Below are the code and all the weights of a small trained network. Each question names an input and a class and asks about switching units off, where a switched-off unit gives its printed mean instead of its output.

import numpy as np


def w(rows, s, z=0):
    codes = np.array(rows[::2]) - 128.0
    scale = np.full(codes.shape[1], s)
    scale[-1] = z or s
    return codes * scale


def norm(h):
    return h / np.sqrt((h * h).mean(-1, keepdims=True) + 1e-5)


def f(y):
    return np.maximum(y, 0)


def log_softmax(a):
    a = a - a.max(-1, keepdims=True)
    return a - np.log(np.exp(a).sum(-1, keepdims=True))


def net(x, mask):
    res = np.array(x, float).reshape(1, 6) / 4 @ E
    u = 0
    for l in range(4):
        y = f(norm(res) @ A[l][:, :-1].T + A[l][:, -1])
        res = res + np.where(mask[u : u + 4], y, B[l][:, -1]) @ B[l][:, :-1]
        u += 4
    return log_softmax(norm(res)[-1] @ U[:, :-1].T + U[:, -1])


A, B = {}, {}
E = w([
[181,218,91,111,166,126],'x0',
[131,126,131,130,129,133],'x1',
[126,138,127,119,104,117],'x2',
[96,101,39,48,121,155],'x3',
[1,178,148,99,142,219],'x4',
[128,133,126,125,115,122],'x5',
],0.0088)
A[0] = w([
[190,42,129,130,134,30,253],'L0N0',
[183,14,44,118,98,124,108],'L0N1',
[170,222,95,125,155,157,67],'L0N2',
[252,200,23,151,173,103,97],'L0N3',
],0.012,0.0033)
B[0] = w([
[229,99,120,155,106,253,254],'L0N0',
[114,118,27,114,106,56,209],'L0N1',
[153,186,62,185,225,175,196],'L0N2',
[105,138,213,35,84,15,254],'L0N3',
],0.011)
A[1] = w([
[150,78,147,172,96,235,93],'L1N0',
[153,191,140,193,176,106,54],'L1N1',
[50,88,200,145,92,110,9],'L1N2',
[57,174,169,250,143,78,21],'L1N3',
],0.014,0.0015)
B[1] = w([
[112,158,97,140,72,71,253],'L1N0',
[88,109,164,115,133,195,208],'L1N1',
[141,69,118,172,160,87,188],'L1N2',
[163,248,126,184,135,104,193],'L1N3',
],0.017,0.0069)
A[2] = w([
[165,147,240,96,120,190,4],'L2N0',
[6,60,118,86,160,144,87],'L2N1',
[143,184,141,145,188,88,149],'L2N2',
[131,171,149,65,223,165,41],'L2N3',
],0.017,0.0016)
B[2] = w([
[222,130,248,56,173,136,219],'L2N0',
[127,46,206,130,68,108,200],'L2N1',
[132,93,124,220,122,91,243],'L2N2',
[118,130,57,86,106,167,254],'L2N3',
],0.016,0.0081)
A[3] = w([
[100,251,92,107,167,200,28],'L3N0',
[149,83,28,24,118,138,181],'L3N1',
[88,55,4,62,123,223,40],'L3N2',
[217,77,87,164,12,166,3],'L3N3',
],0.014,0.0021)
B[3] = w([
[84,123,130,132,103,239,174],'L3N0',
[95,103,83,141,103,39,228],'L3N1',
[196,83,108,83,250,134,208],'L3N2',
[78,178,172,130,188,223,250],'L3N3',
],0.019,0.013)
U = w([
[133,214,149,154,134,249,250],'0',
[127,91,57,81,193,164,206],'1',
[227,188,205,90,120,124,66],'2',
[139,167,83,73,67,36,43],'3',
[135,164,133,229,109,93,137],'4',
[85,57,185,136,76,146,11],'5',
],0.017,0.0022)

Each question gives the input, the list of numbers given to net, and the class t.
The units are the neurons (one row each of A and B). Each row of codes is followed by its name. A weight is (code - 128) times the scale printed after its matrix; where a second scale follows, it is the last column's (A, B and U).
mask holds one flag per neuron, layer by layer. A switched-off neuron (its flag False) gives its mean, the last column of its row in B, instead of its output. The means were averaged over made-up inputs and are rounded, as every weight is.
A unit's drop is (log p(t) with every unit on - log p(t) with that unit switched off) / (log p(t) with every unit on - log p(t) with every unit switched off).
The circuit of an input: a set's keep is (log p(t) with only the set's units on - log p(t) with every unit switched off) / (log p(t) with every unit on - log p(t) with every unit switched off). Starting from the 12 units with the biggest drops (on a tie, the unit counted first), units are removed one at a time, each time the one whose removal leaves the highest keep (on an exact tie, the one counted first), for as long as the keep stays at least 0.8.
circuit, biggest first: the units of the circuit, biggest drop first
most important unit: the unit with the biggest drop
top k neurons: the k neurons with the biggest drops, biggest first
top k neurons in layer l: the k neurons of layer l with the biggest drops, biggest first
drop of u: that unit's drop, to one decimal
input [-1,7,-8,0,6,-5], class 4: top 3 neurons -> (L0N0; L0N2; L0N1)
input [7,-7,8,-1,0,-3], class 2: top neuron -> (L0N3)
input [0,6,1,-7,6,7], class 4: circuit, biggest first -> (L0N0; L2N2)
input [-8,-4,-3,-2,-3,-6], class 0: top 2 neurons -> (L3N3; L2N3)
input [-7,-5,-1,0,-8,7], class 0: top 3 neurons -> (L0N0; L3N3; L2N3)
input [3,-6,-2,0,-4,3], class 2: top 3 neurons -> (L0N3; L0N0; L1N0)
input [0,-1,-8,3,4,-5], class 5: top 2 neurons in layer 0 -> (L0N0; L0N2)
input [-2,-8,7,0,-1,8], class 0: top 2 neurons -> (L3N3; L2N3)
input [-2,-7,8,4,4,4], class 5: top 3 neurons -> (L0N0; L2N1; L0N2)
input [6,5,4,1,6,4], class 1: top 2 neurons -> (L2N3; L3N2)
input [-2,6,-7,-3,2,6], class 4: top 2 neurons -> (L0N0; L0N2)
input [0,2,-4,3,4,5], class 5: top 4 neurons -> (L2N1; L0N0; L0N2; L1N3)
input [-1,0,-8,1,4,5], class 5: top 2 neurons in layer 0 -> (L0N0; L0N2)
input [4,5,3,6,-8,-8], class 3: top 2 neurons -> (L0N3; L0N1)
input [-8,6,1,-3,-2,-4], class 0: most important unit -> L3N3
input [-1,5,2,8,1,5], class 5: top 2 neurons in layer 2 -> (L2N1; L2N3)
input [8,-1,3,7,-1,-2], class 3: top 2 neurons in layer 0 -> (L0N3; L0N0)
input [-6,8,3,5,6,-1], class 5: drop of L0N0 -> 1.1
input [-8,8,3,-5,8,-4], class 4: drop of L0N0 -> 0.2
input [-8,-3,-3,4,8,-7], class 5: drop of L0N0 -> 0.1
input [-4,4,5,-8,-2,-6], class 0: most important unit -> L1N0
